In the rows, zero is written as 128.
Each row of numbers belongs to one of the things below and depends on some of the facts about them. Some rows are named. Which thing is each other row?

Some facts about the things:
{rerer, zefem, plubrak, tristas, patra, bridralim, bekes, peger, mutok, trivir, kolos, sobrik, karoskem, plumek, nise, dubrel, skuflan, flagir, stona} Δ e
{zedar, bega, vuskerim, plogi, zuflebom, bruzer, treskun, pebrol, nakla, skebrum, drobri, nofon, goral, plepel, kotrulon, vekor, pluriba, vatren, togol, drufor, bibrek, stute, fluni, debak} Δ c
{plokla, bestaran, seflar, muskal, stobafi, driklam, gruflik, goklotra, baklobe, grube, mosak, klidro, stakla, pilim, vuken, famur, bamugam, tupluk, tridive, binoflak, grodon, flubrol, gedon, kledem, bazabro, pigre, dridum, para, figrel, vofles, drezuk, pizak, tegro, falir, vetrodrek, grigruk, truflo, vonen, trubus, brabo, pagak, geda, tizuvem, gizen, greka, beplo, sunogris, skisur, klosak, pibritul, skistir, sofi, vegek, notren} Δ a
{sodo, riza, lugra, doplus, staplafe, bodrem, plavo, stifus, zaflem, sadrur, pligon, druskem, karete, mezo, faduk} Δ d
{lomis, biri, popesel, zosken, reves, gedos, drafi, bafer, plaklebri, taskor, flaplem, plebi, luflu, zikem, kerom, tematre, vupla, flapligil, rulik, sadrun, kladros, kogon} Δ b
{postes, fuskofle, grikon, nunom, vogrin, zusudu, lilek, nitrim} Δ f
κ domeske <- rerer, muskal, gedos, bafer, flubrol, gedon, pligon, greka, pibritul, vegek
κ vebrek <- zedar, flapligil
κ grolim <- plokla, driklam, doplus, trivir, sobrik, luflu, vatren, zusudu, nitrim
κ brokosa <- bestaran, bruzer, zikem, trubus, kladros
κ fleplodo <- sodo, bega, tupluk, tridive, stifus
κ dozim <- seflar, fuskofle, bodrem, grikon, dridum, sadrun, gizen, skistir
κ nodista <- zefem, bekes, treskun, mosak, figrel, plebi, vofles, grigruk, vonen, sunogris
κ rekim <- riza, grube, taskor, peger, flaplem
κ gavamak <- plubrak, plogi, nunom, truflo, tematre, debak
κ bomur <- tristas, stobafi, nakla, pilim, bamugam, pigre, falir, mezo, lilek
κ zibam <- lugra, postes, grodon, kotrulon, karete, fluni, sofi
κ soplor <- lomis, plumek, vupla, bibrek
κ skagre <- biri, bazabro, zaflem, vetrodrek
κ gipi <- patra, gruflik, zuflebom, pizak, geda, dubrel, faduk, klosak
κ drustas <- vuskerim, goklotra, baklobe, skuflan, stute
κ gava <- popesel, reves, drafi, klidro, stakla, skebrum, plaklebri, mutok, brabo, skisur
κ stopo <- bridralim, vekor, sadrur, druskem, rulik, tizuvem, togol
κ seri <- zosken, notren
κ flaka <- pebrol, drobri, famur, plepel, para, kolos, drezuk, tegro, karoskem, kerom, nise
κ vezem <- nofon, beplo
κ dodem <- staplafe, vuken, goral, binoflak, kledem, plavo, pluriba, pagak, stona, kogon
κ bitil <- vogrin, flagir, drufor
bestaran γ bridralim, vetrodrek, riza, dubrel, zefem
tristas γ skebrum, bruzer, sodo, stobafi
lugra γ plebi, zefem
driklam γ fleplodo, drobri, bega, bodrem, sunogris, bomur
vuskerim γ sadrur, drezuk, dridum, sodo, fluni
flaka γ skuflan, pigre, kerom, popesel, baklobe, vatren
mosak γ plepel, skisur, grube
gedos γ lomis, tegro, skistir, togol
drafi γ skebrum, gipi, vonen, goklotra
nakla γ stopo, bridralim, bomur
nofon γ soplor, tegro, dridum, mezo, rerer
bamugam γ taskor, bomur
flubrol γ fuskofle, flagir, rerer
gedon γ riza, rerer
nunom γ gava, plaklebri, domeske, drustas, sobrik
stifus γ kledem, skebrum, pilim, rerer, vezem
dodem γ karoskem, dridum, fluni
kolos γ muskal, plavo, plebi, beplo
figrel γ vogrin, taskor, zuflebom, vupla, baklobe, brokosa, tizuvem
vofles γ plaklebri
pluriba γ lomis, doplus, vupla
pligon γ fleplodo, soplor, brabo, plaklebri, vatren
grigruk γ plebi, bazabro
rulik γ pibritul, grolim, sadrun, postes
karete γ taskor, treskun
gizen γ sofi, trivir
faduk γ biri, sadrun, vupla, rerer, vatren
bibrek γ bridralim, stakla, para, flapligil, flagir
stute γ dubrel, sobrik
kladros γ plubrak, muskal, fuskofle, stona
lilek γ soplor, flapligil, skagre
zibam γ grolim, dubrel
debak γ skuflan
vegek γ fuskofle, vekor
notren γ lomis, truflo, staplafe, binoflak
[rerer, plokla, seflar, lomis, grube, mosak, skebrum, goral, tridive, bazabro, vekor, nise, fluni, klosak] ξ 236
[zedar, sodo, zefem, patra, taskor, flubrol, mutok, pigre, para, zaflem, vatren, karete, skuflan] ξ 588
[bestaran, goklotra, reves, bafer, peger, falir] ξ 767
[muskal, plaklebri, figrel] ξ 284
[riza, bega, postes, sobrik, pligon, plumek, gizen, skisur] ξ 533
[plubrak, lugra, driklam, vuskerim, staplafe, gedon, stifus, kolos, flapligil, mezo, faduk, notren] ξ 463
[tristas, pebrol, nofon, plebi, druskem, stona] ξ 81
[stobafi, klidro, drobri, grikon, zusudu, sofi] ξ 751
[popesel, vupla, togol, pibritul] ξ 178
[plogi, vofles, trubus, dubrel] ξ 722
[bekes, zosken, grodon, trivir, tematre, geda, skistir] ξ 618
[zuflebom, stakla] ξ 410
[bruzer, treskun, drafi, nakla, karoskem, vegek] ξ 600
[doplus, famur, zikem, pluriba, truflo] ξ 607
[pilim, plavo] ξ 172
[vuken, vetrodrek] ξ 62
[fuskofle, plepel, pagak, sunogris, nitrim, debak] ξ 876
[binoflak, pizak, luflu, greka, bibrek, stute, kladros] ξ 920
[kledem, nunom, brabo, beplo] ξ 897

Known rows:
[106 110 159 159 130 128 148 136 128 146 136 147 128 140  98 100 155 124
 118  98 130 124 125 138 125 112 114  98 132 151 121 149 124 129 118 109
 104 129 148 120 126] : plogi
[122 138 113 114  62 106 143  81 173 209 108 110 127 109 113 140 179 135
 115 203 164 160 111 183 122 148 109 135 146 132 104 155 135 210 133  76
 116 123 105 212  71] : faduk
[119 129 136 135 142 123  97 144 125 117 115 132 124 134 132 115 101 114
 129  95 116  99 148 106 114 124 139 135 144 108 140 106 112  74 130 136
 129 156 147  94 138] : biri
[103 138 153 115 110 162  95  89 133 184 130 124 198  93 110  97 151 149
 102 184 131 132 121 122 112 109 116 126  90 112  93 159 140 200 134 108
 127 137  45 149 116] : gedon
[125 123 126 127 155 129  77 109 116 114 145 154 163  87 165 117 105 142
 133 141 118 144 142 122 145 125 161 154 114  80 149 122 123 130 119 149
 127 153 101  90 149] : pagak
[131 120 100 140  81  87 162  89 155 184 122 146 105  96 124 145 202 145
 111 172 142 194  90 195 154 149 112 108 146 139 132 160 131 178 115  95
 125 137 123 189  97] : mezo
[158 138 127 116 149 123  78 159 163  95  88 127 139 144 137 141  75 148
 127 125 104 148 124  75 136 131 106 168 118  92 181 182 111  84 136 172
 156 161 117  98 170] : para
[142 131 109 120 124  80  96 134 185 103  67  82  90 201 131 148 101 103
 140 172 144 124 153 109  90 116  84 178 163 147 144 145 130 110 143 133
  82 114 178 165 114] : flaka
[157 147 121 112 158 127  73 157 162 101  86 128 140 139 131 127  79 141
 122 131 116 151 126  85 145 122  96 163 127 106 180 174 111  74 146 176
 141 171 120 101 164] : drezuk
[128 109 157 123 120 125 133 170 137 118 109 115 118 131 159 140 111 106
 145 103 130  97 144 101 143 173 158 135 151 117 167 119 117  86 138 111
 105  78 166  97 120] : skuflan
[107 115 159 159 140 133 154 117 119 145 146 143 147 131  90  99 159 134
 110 120 121 143 107 140 126 101 104  96 112 160 107 167 124 173 117 111
 117 150 114 133 130] : flapligil
[179 141 145  84 113 133  84 125 131  78 149 131 138 138 135 101  39  93
 135 177 140 114 145  86 123 126 152 193 146  97 160 110 142 139 148  64
 150 165 116 138 160] : bamugam
[103  94 121 150 154 129 128 134 114 127 174 144 143 128 139 123 135 149
 163  97 145 104 157 159 118 127 145 125 117  79 114 121 123 132 120 173
 113  92 164  96 133] : goral
[125 125 140 117 139 152 141 150 117 132 126 115 120 127 140 116 138 121
 131 106 149 119 125 142 164 152 135 108 140 150 126 136 128 101 147 121
  78  77 159 114 116] : plumek
[168 135 108 121  25  98 142  78 163 181 133 178  86 129 114 136 193 165
 117 216 145 176  90 146 138 114 126 131 109 176 105 134 180 178 118  89
 108  66 111 190  96] : lugra
[124 116 200 166 104 101  96 113 138 146 102 159 156  94 116 102 136 116
  82 153  91 166 100  82 138 123 132 130 125 152 166 172 116 148 103  63
 129 199  75 112 137] : skistir
[111 105 172 136 115 148 171 136 120 162 133 126 142 117 109 110 183 127
 117 127 144 144  97 147 164 145 117  85 120 179 116 182 132 159 124  89
  83  81 140 128 112] : plubrak
[115 106 132 135 152 155 156 111 100 135 175 137 180  94 124 130 157 170
 122 146 118 173 105 148 142 121 128 108  78 106 112 174 133 219 105 150
 181 126  62 142 149] : greka
[137 153  91 111 113  74 117  90 147 160 120 113  82 136 174 158 137 146
 119 200 166 127 163 191 135 150 136 157 151  86 134  94 131 180 173 105
  95 127 127 187  65] : pligon
[120 120 105 136 120  75 108 116 127  97  94 112  87 139 155 147 140  90
 140 136 128 133 134 122 109 125 138 146 173 154 141  99 137  77 110 124
 107 121 183 137 125] : stopo

Rows to name:
No name comes twice in this set of rows, the named rows included.
[140 137 160 123 124 153 130  95 122 143 141 127 169 124  95 104 128 133
 102 182 129 151 109 118 126 100 105 139  93 145 111 161 142 207 130  82
 128 153  63 159 126] => notren
[112 119 137 126 104 175 170 121 135 156 166 123 173 140  71 117 156 157
 138 142 135 114 115 126  86 103 100 112  80 140  67 157 151 206 111 141
 160  79  96 150 133] => kladros
[136 136 115 137 102  75 104 106 143 104  88 109  68 180 167 163 128 118
 129 169 119 103 164  99  91 106 136 157 134 164 125  51 148 107 138 129
  67  77 151 134  77] => zibam
[123 100 108 150  86  72 132  72 146 188 143 165 113  81 147 130 202 157
 124 186 153 199 102 206 162 148 135 130 143 124 136 162 133 191 109 106
  96 126 137 173 100] => staplafe
[119 117 153 164 127 138 208 128 128 140 166 127 123 197  87 145 159 186
 123 130 129 100 134 135  99  98 102 101  60 154  78 133 140 239 133 144
 111  59 106 137  87] => stute
[106 104 135 155 145 155 191 130 112 138 172 135 158 126  90 130 167 155
 130 107 123 143 105 153 118 118 110  93  92 139  97 165 128 205 104 146
 168 118 108 140 142] => luflu
[135 117 154 118 114 127 122 157 126 122 111 125 109 126 159 128 114 112
 139 107 135 101 137 107 158 162 156 127 148 134 160 114 124  72 145 104
  89  84 166  94 120] => bridralim
[155 161 128  97 135 156  95 111 123 117 135 126 149 126 131 114  92 136
 118 165 133 121 136 114 132 108 127 154 105 117 119 115 141 142 152 114
 123 151  84 135 128] => gizen
[123 138 133 137 114 109 103 137 152 134 118 120 101 179 122 126  92 115
 135 122 141  66 178 112  80 126 139 152 151 101 126  77 119 112 154 109
 105 136 154 121 102] => lilek
[110 114 113 135 111  75  69  93 150 122 100 102 117 140 171 138 123  96
 152 174 149 104 174 126  88 120 146 183 161 117 123  74 138 124 131 121
  70  99 167 137  95] => dodem
[108 117 150 150 131 106 120 158 136 121 117 127 117 151 135 134 103 109
 140  81 117  84 160 109 102 143 147 130 149  98 149 107 106  91 129 135
 134 133 157  91 129] => vatren

Now the same things, written a new way:
Some things and their rows:
[139 107 110 126  99 149 140 118 149 122 127 131 108 106 162 157 105 176
 207 130 128 190 202 131 124  81] : bazabro
[106 105  93  91 105 138 168  86 148 121 123 132 118 112 101 122 116 159
 164 124 141 155 191 111 138  99] : kogon
[142  97 125 123 129 195 158  69 184 105 116 120 160 148 129 109 143 147
 115 135 135 157 210  88 118 188] : plepel
[112  86 131 121 113 150 151  75 166  95 156 121 106 139 123 136  91 145
 142 118 149 153 192  81 148 107] : kerom
[123 124 108 130 129 183 170  98 153 104 125 134 143  74 120 114 141 147
 145 143 156 127 206 108 117 132] : nofon
[144  80 112 129 121 165 154 107 143 125 100 128 131  93 138 148 122 173
 160 116 139 180 204 125 132 120] : dridum
[119 109 122 105 103 155 149  91 134 120 103 127 125 122 111 119 114 162
 146 117 160 141 202  96 147 123] : skuflan
[122 105  95 106 112 122 165 121 132 127 139 121 109  97 154 163 118 175
 186 138 133 176 208 113 109 101] : goral
[119 132  67 116 124 149 128  92 145 116 113 132 104 102 119 146 109 184
 161 124 145 155 203  84 117 133] : seri
[150  93 119 136 114 131 146 121 119 124 137 114 116  67 152 165  94 187
 186 108 144 172 208 122 130  77] : truflo
[152  95 142 144 112 186 132  84 178 102 136 124 131 122 149 123 109 164
 152 118 148 162 212 115 125 131] : para
[113 138  78 119 120 161 126  96 153 108 116 145  95 107 118 146 110 176
 164 127 163 155 206  92 116 123] : bitil
[112  98 121 110 108 131 151 107 144 122 119 139 125 109 144 160 135 158
 183 138 146 131 219 118 120 129] : treskun
[146 119  96 129  90 164 151 103 140 130 150 115 112  89 148 123 122 168
 198 141 124 159 193 120 116  84] : bestaran
[141  99 105 138 111 149 149 110 131 125 133 119 119  81 150 150 107 180
 187 122 131 176 200 122 125  95] : trubus
[113 136 102 120 103 154 159 104 149 116 139 121 121  99 148 134 138 151
 177 156 136 152 209 103 110 114] : nakla
[146 118  99 130  92 185 164 103 139 129 121 120 114  96 144 119 130 161
 175 142 128 175 186 113 115  85] : vegek
[109 135  97 113 107 151 110  90 140 116 107 133  98 116 122 159 107 172
 156 124 162 151 213  83 126 128] : fleplodo
[115 112  89 130 106 149 177  98 132 139 142 109  94 100 137 147 115 158
 171 148 116 171 166  80 147  70] : pligon
[ 81 107 102 111 104 141 170  79 153 102 157 122 121  96  94 128 113 132
 159 134 137 158 193 113 142  82] : lilek

Rows to name:
No name comes twice in this set of rows, the named rows included.
[137 116  90 101 129 182 179  86 158 111 115 136 130  78  94  92 125 163
 144 123 154 134 189 110 136 128] => tristas
[134 107 135 130 129 178 151  90 182  88 145 120 140 116 134 115 117 152
 133 122 156 145 223 101 111 151] => pebrol
[ 81  89 113 107  96 139 153  80 140 108 146 122 122 116  90 144 107 136
 147 124 146 160 202 109 155  94] => vogrin
[144 114  87 138 122 155 135  83 152  98 170 113  88 113 138 136 101 162
 147 117 148 131 194  42 114 146] => flaka
[ 85  95 107  92  96 182 161  49 171 111  98 129 159 149  65  92 132 131
 118 131 132 169 205 119 145 141] => fuskofle
[136 108 108 122 121 113 172 130 110 118 157 110 110  55 146 155 109 182
 188 126 149 142 209 104 118  89] => pluriba
[142 138 129 123 130 119 155 120 161  82 207 101  95  80 140 113  60 201
 194  96 160 162 207 108 116  72] => kolos
[112 119  67 107 122 125 133  84 146 125 111 142 115  97 120 153 116 184
 185 117 141 133 208  98 122 153] => nodista

The same things again, as new rows of numbers:
Named rows:
[139 135  64 114 132 136 131 125 110 161 135 128 136 121 124 129 105 120
 117 108 151 158 141 105 112 113 113 122 134 144 153 164 151 118 140 121
  97 128 129  85 121 127] : gizen
[128 135 142 127 127 114 128 135 128  74  94 144 123 138 182 124 106 140
 116 120 136 142 137 141 117 123 124  99 179 141 130 132 129 135  51 131
 111 118 116 116 124 103] : nakla
[145 133 106 125 136 138 124 133 143 138 127 145 134 125 140 110 125 137
 120 121 141 130 123 121 124 133 120 115 110 128 134 126 122 128 141 135
 119 122 134 146 118 110] : bridralim
[114 142 123 168 151 138 132 137 139 145 138 139 118  84 200 114 146 153
 137 120 145  94 101  95 106 150 127 109 170 125 108 131 114 156 166 152
 156 130 148  48 149 113] : pizak
[113 142 124 170 154 136 130 139 144 142 133 138 118  85 203 116 148 149
 136 121 146  92  98  97 108 150 123 109 178 126 110 131 111 159 177 152
 149 129 153  50 148 114] : greka
[132 129 136 152 139 124 136 137 107  71  97 145 112 136 158 122 100 135
 117 126 130 145 153 165 117 138 122  95 220 151 118 163  97 116  55 120
 195 102 114 144 114  85] : nofon
[153 130  85 134 147 137 134 136 119 141 151 132 136  79 142 105 127 119
 124 121 138 134 140  93 111 127 123  96 138 142 133 145 130 132 140 141
 140 128 146 110 124 129] : goklotra
[127 131 146 138 128 118 133 134 129  80 101 145 122 138 156 115 130 139
 118 126 132 118 140 140 114 126 123  94 165 127 136 145 127 135  72 127
 126 112 117 123 123 115] : bruzer
[136 131 118 110 154 134 122 141 146 118 107 125 131 132 122 106 134 128
 124 119 127 127 108 123 127 131 114 152 119 125 148 115 113 121 162 139
 110 118 121 157 113 110] : brokosa
[134 129 117 108 156 138 123 141 151 118 106 122 132 134 124 108 137 126
 124 117 128 127 105 125 133 127 116 157 138 121 155 115 110 132 170 142
 113 116 134 149 113 112] : gava
[129 136 118 163 150 138 134 137 134 145 141 139 123  76 194 107 140 145
 134 120 143 108 113  98 108 148 126 100 169 130 109 130 108 151 157 152
 166 129 149  68 143 110] : vetrodrek
[150 131 114 110 121 141 132 126 100 136 119 144 124 103 136  93  95 170
 128 101 128 197 142 137  98 163 129 120  96 130  99 104 110  81  89 135
 216 124  91 140 124  58] : kolos
[135 137  82 140 140 134 133 125 118 157 144 141 129 114 153 116 126 134
 121 109 149 128 133 119 112 136 114 110 151 128 135 163 128 123 152 132
 136 128 117 101 130 118] : beplo
[132 131 127 118 118 117 132 128 124  92 102 140 132 158 121 121 124 125
 111 125 137 133 148 132 114 105 119  98 126 128 157 156 154 130  68 118
  86 114 111 123 116 135] : bega
[145 125 148 100 109 125 138 130  88  85 111 137 133 114  98  97 120 144
 123 125 116 171 166 101  87 123 140  86  61 128 127 126 161 110   7 129
 161 119  97 106 121 121] : drobri
[152 125 118 114 130 132 125 137 146 120 133 139 141 127 122 107 119 124
 114 132 130 129 136 107 116 120 130  97 106 134 141 122 139 128 118 132
 104 118 157 137 111 132] : grikon
[142 129 115 118 126 147 116 132 156 141 121 146 132 149 140 118 104 144
 117 124 140 140 115 125 127 137 123 128 111 134 125 105 110 125 141 127
 133 117 162 136 110  92] : rulik
[127 133 120 110 113 119 131 125 115  94  91 138 130 165 126 134 104 127
 110 119 141 152 150 138 115 102 116 110 146 139 157 155 152 126  59 111
  84 113 111 110 115 123] : debak
[143 131 106 113 128 142 116 131 156 147 129 150 138 157 115 113 124 139
 113 126 139 124 119 119 126 132 125 123  78 121 138 121 129 124 152 126
 105 116 148 156 109 115] : tematre
[146 136  77 129 132 132 134 132 135 147 128 130 134  90 161 115  99 130
 120 106 149 159 131 116 112 124 114 106 167 147 139 134 130 123 164 134
 107 131 139 103 128 107] : grigruk

Name these rows:
No name comes twice in this set of rows, the named rows included.
[140 134  65 121 139 133 132 126 119 161 143 128 139 123 119 121 126 115
 116 113 149 134 137 108 115 113 110 118 128 132 161 170 149 121 161 124
  90 128 127 104 121 141] => skisur
[137 128 144 143 138 120 134 138 115  69  97 142 117 129 168 116 105 134
 119 126 129 142 149 155 118 133 121  95 212 149 121 146 101 123  51 128
 176 109 119 140 116  91] => vuskerim
[146 131 106 115 125 144 117 130 157 148 133 153 140 160 117 114 123 140
 113 126 142 124 123 120 126 134 125 118  73 122 136 123 129 124 145 125
 108 117 152 155 109 116] => zosken
[157 127  89 131 131 141 136 132 126 144 134 126 137  76 156 108 100 128
 125 114 145 166 137  98 111 120 120  97 156 152 132 127 126 132 141 140
 137 131 155  86 125 108] => bestaran
[150 129 118 134 145 144 118 134 146 135 140 157 128 146 150 103 121 146
 118 126 135 121 122 146 131 156 122 117 133 128 114 120  88 117 132 134
 176 114 140 182 108  90] => flapligil
[141 133  88 114 127 140 123 126 134 150 125 144 139 150 108 120 125 129
 114 119 146 133 131 117 123 118 116 120  83 124 151 149 143 124 143 121
  94 120 129 139 112 125] => plumek
[126 130 132  94 102 123 138 116  79 108 103 138 128 159  86 111 123 151
 118 111 126 165 165 125  88 121 128 111  64 115 144 153 168  96  23 111
 147 116  69  96 123 119] => plepel
[128 138 115 163 157 136 132 140 139 137 142 136 122  78 196 110 142 140
 133 122 142 101 110  99 112 147 125 103 182 131 113 135 107 152 165 152
 157 128 152  71 142 114] => vuken
[141 133  76 151 157 139 137 139 111 137 131 130 121  91 151 118 101 122
 122 114 141 150 140 133 115 142 115 113 214 155 124 165 101 109 162 129
 182 118 137 120 121  94] => gedon
[147 133  84 136 161 131 129 132 105 139 148 135 125  95 181 115 107 127
 124 111 141 151 137 129 120 140 114 117 197 153 121 147 103 119 111 140
 166 130 119 122 122  99] => driklam
[142 133  81 137 148 134 133 133 124 150 146 132 133 102 145 113 129 119
 122 116 145 125 131 107 114 128 115 109 154 136 141 160 129 132 158 135
 123 127 133 104 125 129] => vonen
[140 133 111 119 134 143 115 137 156 137 121 148 131 149 140 124 105 140
 115 126 139 136 114 126 131 137 125 129 118 138 125 111 113 126 146 128
 116 116 162 145 108  96] => gedos
[141 140  77 118 152 126 122 134 109 141 147 138 133  99 174 126 106 125
 119 110 145 156 134 105 117 128 121 115 154 154 127 144 135 128 107 138
 108 137 124 103 127 117] => bamugam
[154 128 109 127 140 141 125 140 143 129 131 144 136 108 134 104 126 129
 121 129 136 130 128 107 123 132 125 103 101 133 128 122 119 133 133 139
 132 121 154 151 114 115] => peger

